Here is a tiny trained network, its code and every weight. The questions are about switching its units off for an input and a target symbol, where a switched-off unit gives its printed mean instead of its output.

import numpy as np


def w(rows, s, z=0):
    codes = np.array(rows[::2]) - 128.0
    scale = np.full(codes.shape[1], s)
    scale[-1] = z or s
    return codes * scale


def norm(h):
    return h / np.sqrt((h * h).mean(-1, keepdims=True) + 1e-5)


def f(y):
    return np.maximum(y, 0)


def softmax(a):
    e = np.exp(a - a.max(-1, keepdims=True))
    return e / e.sum(-1, keepdims=True)


def log_softmax(a):
    a = a - a.max(-1, keepdims=True)
    return a - np.log(np.exp(a).sum(-1, keepdims=True))


def net(x, mask):
    ids = ['ΠΣβεθφ'.index(c) for c in x.split()]
    T = len(ids)
    res = E[ids] + P[:T]
    u = 0
    for l in range(2):
        q, k, v = (norm(res) @ M[l].T for M in (Q, K, V))
        z = softmax(np.where(np.tri(T) > 0, q @ k.T / 2**0.5, -1e9)) @ v
        res = res + np.where(mask[u], z, O[l][:, -1]) @ O[l][:, :-1]
        u += 1
        y = f(norm(res) @ A[l][:, :-1].T + A[l][:, -1])
        res = res + np.where(mask[u : u + 12], y, B[l][:, -1]) @ B[l][:, :-1]
        u += 12
    return log_softmax(norm(res)[-1] @ U[:, :-1].T + U[:, -1])


Q, K, V, O, A, B = {}, {}, {}, {}, {}, {}
E = w([
[137,147,133,93],'Π',
[156,252,71,42],'Σ',
[72,137,14,184],'β',
[189,101,73,176],'ε',
[87,231,37,64],'θ',
[171,97,136,45],'φ',
],0.011)
P = w([
[145,169,191,139],'0',
[115,54,79,85],'1',
[170,214,69,93],'2',
[114,72,63,71],'3',
[103,186,122,105],'4',
[124,83,38,66],'5',
[85,164,139,108],'6',
[131,82,27,64],'7',
[111,177,121,101],'8',
[135,88,9,61],'9',
[77,222,126,110],'10',
],0.014)
Q[0] = w([
[108,8,2,80],'L0H1',
[218,153,205,203],'L0H1',
],0.0064)
K[0] = w([
[140,193,182,213],'L0H1',
[111,79,2,39],'L0H1',
],0.009)
V[0] = w([
[11,147,178,142],'L0H1',
[116,123,2,15],'L0H1',
],0.009)
O[0] = w([
[52,128,57,164,1],'L0H1',
[54,70,247,150,253],'L0H1',
],0.015,0.0017)
A[0] = w([
[98,210,117,184,154],'L0N1',
[109,140,15,175,179],'L0N2',
[155,118,200,136,156],'L0N3',
[192,174,177,69,130],'L0N4',
[170,106,180,195,124],'L0N5',
[116,111,88,43,132],'L0N6',
[148,109,99,142,86],'L0N7',
[187,175,93,248,93],'L0N8',
[172,173,160,192,83],'L0N9',
[127,180,98,98,1],'L0N10',
[47,159,84,95,81],'L0N11',
[90,196,91,182,96],'L0N12',
],0.013,0.005)
B[0] = w([
[105,152,129,1,174],'L0N1',
[203,83,189,60,254],'L0N2',
[118,76,137,162,191],'L0N3',
[140,58,123,152,220],'L0N4',
[110,160,167,223,147],'L0N5',
[189,91,132,163,247],'L0N6',
[103,163,135,96,145],'L0N7',
[142,108,210,51,151],'L0N8',
[152,137,233,136,135],'L0N9',
[140,27,135,176,161],'L0N10',
[99,105,159,176,202],'L0N11',
[60,103,87,86,166],'L0N12',
],0.0094,0.0075)
Q[1] = w([
[101,189,195,243],'L1H1',
[255,187,207,153],'L1H1',
],0.0088)
K[1] = w([
[68,58,110,190],'L1H1',
[179,127,100,248],'L1H1',
],0.012)
V[1] = w([
[2,127,162,100],'L1H1',
[141,96,60,78],'L1H1',
],0.011)
O[1] = w([
[229,169,214,79,28],'L1H1',
[7,100,135,72,253],'L1H1',
],0.014,0.0038)
A[1] = w([
[69,124,140,192,66],'L1N1',
[19,169,208,253,244],'L1N2',
[186,220,174,68,116],'L1N3',
[208,144,109,133,136],'L1N4',
[168,75,123,99,247],'L1N5',
[50,172,112,120,74],'L1N6',
[11,180,159,126,199],'L1N7',
[100,251,92,75,186],'L1N8',
[25,119,84,100,212],'L1N9',
[243,99,112,76,191],'L1N10',
[100,123,239,75,122],'L1N11',
[172,173,48,162,3],'L1N12',
],0.015,0.004)
B[1] = w([
[156,160,110,50,149],'L1N1',
[98,139,247,62,212],'L1N2',
[175,22,78,12,167],'L1N3',
[149,137,210,193,145],'L1N4',
[51,175,156,130,237],'L1N5',
[176,100,109,113,143],'L1N6',
[241,50,100,75,190],'L1N7',
[103,58,118,136,148],'L1N8',
[202,124,225,144,247],'L1N9',
[126,222,120,186,214],'L1N10',
[119,74,119,140,241],'L1N11',
[168,103,135,164,133],'L1N12',
],0.013,0.011)
U = w([
[47,121,76,45,122],'Π',
[97,162,169,199,204],'Σ',
[6,175,171,62,33],'β',
[164,112,71,134,252],'ε',
[230,136,164,129,59],'θ',
[36,32,138,196,105],'φ',
],0.012,0.0039)

Each question gives the input, a string of symbols that net reads in full, and the target symbol t.
The units are the heads (2 rows each of Q, K, V and O) and the neurons (one row each of A and B). Each row of codes is followed by its name. A weight is (code - 128) times the scale printed after its matrix; where a second scale follows, it is the last column's (O, A, B and U).
mask holds one flag per unit, layer by layer, with each layer's heads first. A switched-off unit (its flag False) gives its mean, the last column of its rows in O or B, instead of its output. The means were averaged over made-up inputs and are rounded, as every weight is.
A unit's drop is (log p(t) with every unit on - log p(t) with that unit switched off) / (log p(t) with every unit on - log p(t) with every unit switched off).
The circuit of an input: a set's keep is (log p(t) with only the set's units on - log p(t) with every unit switched off) / (log p(t) with every unit on - log p(t) with every unit switched off). Starting from the 12 units with the biggest drops (on a tie, the unit counted first), units are removed one at a time, each time the one whose removal leaves the highest keep (on an exact tie, the one counted first), for as long as the keep stays at least 0.8.
units of the circuit, in order: the units of the circuit, biggest drop first
most important unit: the unit with the biggest drop
top k neurons: the k neurons with the biggest drops, biggest first
k most important neurons of layer l: the k neurons of layer l with the biggest drops, biggest first
input Π φ ε ε Σ Σ φ Π θ Π, target Π: units of the circuit, in order -> (L0H1 L1H1 L1N7)
input θ φ φ θ Σ Π, target θ: units of the circuit, in order -> (L0H1 L1H1 L1N2)
input φ ε Σ φ φ Σ φ Π, target φ: units of the circuit, in order -> (L1H1 L1N2 L1N3)
input ε Σ β Π θ, target ε: units of the circuit, in order -> (L1N2 L1N7)
input β β Π β Σ Σ β Σ Π β, target β: most important unit -> L1N7
input θ ε Σ θ, target θ: top 4 neurons -> (L1N3 L0N1 L1N10 L1N2)
input θ Π β Π ε Π θ Σ φ Σ, target θ: 3 most important neurons of layer 0 -> (L0N6 L0N2 L0N11)
input β θ β Σ, target β: top 4 neurons -> (L0N2 L1N7 L1N5 L1N10)
input ε φ θ β β, target Π: units of the circuit, in order -> (L0H1 L1H1)
input θ Σ β ε, target θ: top 4 neurons -> (L1N3 L0N11 L1N10 L1N2)
input φ φ φ Σ Σ φ β β Σ Σ, target φ: top 3 neurons -> (L0N6 L1N2 L1N7)
input ε φ Π ε β Σ Σ Π θ θ, target ε: units of the circuit, in order -> (L0H1 L1N2)
input β Σ β Π, target β: 2 most important neurons of layer 1 -> (L1N5 L1N7)
input φ φ Π β φ ε Σ θ, target φ: top 2 neurons -> (L0N6 L1N2)
input Π β φ θ θ Σ Π φ β Π, target Π: top 3 neurons -> (L0N2 L1N2 L1N7)
input θ θ Π θ φ Π Π φ, target θ: units of the circuit, in order -> (L0H1 L1H1 L1N10)
input β Σ θ ε, target β: most important unit -> L1H1
input θ φ Σ θ, target θ: top 2 neurons -> (L1N3 L1N10)
input β Π β Π θ Π Σ Σ, target β: 2 most important neurons of layer 0 -> (L0N2 L0N1)
input Π Σ Σ Π Π φ, target Π: top 2 neurons -> (L0N4 L1N7)
input Σ ε θ θ, target Σ: 2 most important neurons of layer 0 -> (L0N6 L0N2)
input Σ Σ Π φ Π φ Σ Π, target Σ: 2 most important neurons of layer 0 -> (L0N6 L0N2)
input θ φ Π Π, target θ: 3 most important neurons of layer 1 -> (L1N3 L1N10 L1N2)
input β θ ε φ, target β: most important neuron of layer 1 -> (L1N5)
input φ β Π φ Σ Σ φ Σ φ Π, target φ: 2 most important neurons of layer 1 -> (L1N2 L1N7)
input θ φ θ φ θ Σ φ β, target θ: 3 most important neurons of layer 1 -> (L1N3 L1N10 L1N2)
input Π θ Σ φ φ Σ ε θ ε ε, target Π: top 4 neurons -> (L0N2 L1N2 L1N7 L1N5)
input β Σ φ, target φ: most important unit -> L0N4
